Below are the code and all the weights of a small trained network. Each question names an input and a class and asks about switching units off, where a switched-off unit gives its printed mean instead of its output.

import numpy as np


def w(rows, s, z=0):
    codes = np.array(rows[::2]) - 128.0
    scale = np.full(codes.shape[1], s)
    scale[-1] = z or s
    return codes * scale


def norm(h):
    return h / np.sqrt((h * h).mean(-1, keepdims=True) + 1e-5)


def f(y):
    return y / 2 * (1 + np.tanh(0.7978845608 * (y + 0.044715 * y**3)))


def log_softmax(a):
    a = a - a.max(-1, keepdims=True)
    return a - np.log(np.exp(a).sum(-1, keepdims=True))


def net(x, mask):
    res = np.array(x, float).reshape(1, 4) / 4 @ E
    u = 0
    for l in range(3):
        y = f(norm(res) @ A[l][:, :-1].T + A[l][:, -1])
        res = res + np.where(mask[u : u + 10], y, B[l][:, -1]) @ B[l][:, :-1]
        u += 10
    return log_softmax(norm(res)[-1] @ U[:, :-1].T + U[:, -1])


A, B = {}, {}
E = w([
[2,187,95,145,134,160],'x0',
[133,103,130,159,41,22],'x1',
[181,209,88,96,115,225],'x2',
[102,177,130,27,185,112],'x3',
],0.00092)
A[0] = w([
[13,68,199,251,151,112,22],'0.n0',
[38,186,77,200,58,134,93],'0.n1',
[141,182,92,81,195,167,85],'0.n2',
[57,87,160,206,172,83,70],'0.n3',
[86,172,84,80,236,198,55],'0.n4',
[189,180,141,79,139,118,117],'0.n5',
[60,179,150,77,94,65,68],'0.n6',
[115,173,60,145,122,181,7],'0.n7',
[198,26,125,118,100,66,109],'0.n8',
[225,58,212,113,204,201,119],'0.n9',
],0.0024,0.0012)
B[0] = w([
[65,33,83,138,113,177,168],'0.n0',
[154,99,114,119,253,99,176],'0.n1',
[106,82,182,74,135,180,174],'0.n2',
[90,61,80,142,79,196,141],'0.n3',
[130,110,219,50,75,105,227],'0.n4',
[39,101,132,168,139,147,159],'0.n5',
[125,165,68,109,102,109,109],'0.n6',
[226,109,173,135,148,131,83],'0.n7',
[131,150,228,179,119,94,246],'0.n8',
[54,181,93,137,163,87,254],'0.n9',
],0.002,0.00068)
A[1] = w([
[115,69,172,116,174,78,78],'1.n0',
[185,39,253,165,134,216,6],'1.n1',
[177,65,116,201,60,47,38],'1.n2',
[64,172,89,101,120,51,134],'1.n3',
[192,107,152,97,148,85,105],'1.n4',
[216,169,108,149,119,212,46],'1.n5',
[190,151,91,152,153,204,63],'1.n6',
[99,33,196,96,141,44,126],'1.n7',
[221,173,140,86,115,120,100],'1.n8',
[110,36,56,138,110,176,65],'1.n9',
],0.003,0.0013)
B[1] = w([
[151,210,79,178,137,188,135],'1.n0',
[160,192,28,55,124,60,133],'1.n1',
[135,149,250,23,95,109,254],'1.n2',
[192,107,30,135,105,95,175],'1.n3',
[108,115,118,222,165,168,136],'1.n4',
[16,188,68,188,29,124,165],'1.n5',
[61,202,120,132,32,96,143],'1.n6',
[137,226,99,234,104,192,226],'1.n7',
[20,56,129,206,157,164,177],'1.n8',
[33,106,142,184,185,125,117],'1.n9',
],0.002,0.00092)
A[2] = w([
[119,135,86,107,111,97,121],'2.n0',
[191,112,207,136,113,95,79],'2.n1',
[98,35,81,166,90,105,115],'2.n2',
[94,162,130,161,146,140,166],'2.n3',
[116,143,162,48,137,157,82],'2.n4',
[65,140,49,103,170,178,118],'2.n5',
[101,168,85,148,31,207,67],'2.n6',
[129,143,176,3,159,215,6],'2.n7',
[192,183,120,165,230,163,83],'2.n8',
[147,128,42,63,98,37,115],'2.n9',
],0.0038,0.0018)
B[2] = w([
[166,127,104,103,159,144,126],'2.n0',
[196,133,177,171,88,89,188],'2.n1',
[104,113,140,128,172,210,172],'2.n2',
[146,124,117,55,95,135,191],'2.n3',
[137,147,135,168,127,167,161],'2.n4',
[187,122,155,182,81,91,247],'2.n5',
[77,124,84,38,101,66,197],'2.n6',
[126,219,179,176,133,233,237],'2.n7',
[83,83,166,4,187,103,141],'2.n8',
[209,149,67,145,203,167,136],'2.n9',
],0.0032,0.0013)
U = w([
[127,103,186,22,218,72,2],'0',
[78,159,53,70,41,95,120],'1',
[218,134,20,133,206,125,86],'2',
[55,30,103,189,155,181,149],'3',
[117,220,188,119,153,254,192],'4',
[219,111,205,183,74,39,177],'5',
],0.0085,0.002)

Each question gives the input, the list of numbers given to net, and the class t.
The units are the neurons (one row each of A and B). Each row of codes is followed by its name. A weight is (code - 128) times the scale printed after its matrix; where a second scale follows, it is the last column's (A, B and U).
mask holds one flag per neuron, layer by layer. A switched-off neuron (its flag False) gives its mean, the last column of its row in B, instead of its output. The means were averaged over made-up inputs and are rounded, as every weight is.
A unit's drop is (log p(t) with every unit on - log p(t) with that unit switched off) / (log p(t) with every unit on - log p(t) with every unit switched off).
The circuit of an input: a set's keep is (log p(t) with only the set's units on - log p(t) with every unit switched off) / (log p(t) with every unit on - log p(t) with every unit switched off). Starting from the 12 units with the biggest drops (on a tie, the unit counted first), units are removed one at a time, each time the one whose removal leaves the highest keep (on an exact tie, the one counted first), for as long as the keep stays at least 0.8.
units of the circuit, in order: the units of the circuit, biggest drop first
most important unit: the unit with the biggest drop
k most important neurons: the k neurons with the biggest drops, biggest first
top k neurons in layer l: the k neurons of layer l with the biggest drops, biggest first
drop of u: that unit's drop, to one decimal
input [5,-4,-1,-4], class 3: units of the circuit, in order	0.n0; 2.n7
input [-2,5,5,6], class 2: most important unit	1.n3
input [5,3,2,-6], class 3: units of the circuit, in order	0.n1; 2.n2; 2.n7
input [1,-8,8,-5], class 1: units of the circuit, in order	1.n5; 2.n6
input [-4,-1,3,-1], class 1: 2 most important neurons	1.n5; 0.n1
input [3,3,-8,1], class 3: units of the circuit, in order	2.n2; 0.n0
input [0,-1,-2,-7], class 3: top 3 neurons in layer 0	0.n0; 0.n3; 0.n4
input [-1,-5,-6,5], class 4: 4 most important neurons	2.n7; 0.n4; 0.n1; 0.n2
input [4,7,7,8], class 2: top 2 neurons in layer 1	1.n3; 1.n2
input [1,8,-6,8], class 2: 2 most important neurons	2.n9; 1.n3
input [5,-2,-8,8], class 2: top 2 neurons in layer 2	2.n5; 2.n9
input [-3,-7,-7,6], class 4: top 3 neurons in layer 2	2.n7; 2.n6; 2.n4
input [5,2,4,-7], class 1: 2 most important neurons	2.n6; 1.n6
input [-6,-3,3,-6], class 1: most important unit	1.n5
input [6,1,-5,2], class 3: top 3 neurons in layer 0	0.n0; 0.n3; 0.n9
input [7,6,-2,-3], class 3: 2 most important neurons	0.n0; 2.n2
input [5,6,7,-8], class 1: drop of 2.n6	0.2
input [4,7,-2,1], class 2: drop of 2.n9	0.3
input [-6,-6,5,-3], class 1: drop of 1.n5	0.7
input [3,1,3,-4], class 1: drop of 1.n5	0.1
input [-8,-7,-3,0], class 0: most important neuron	2.n8
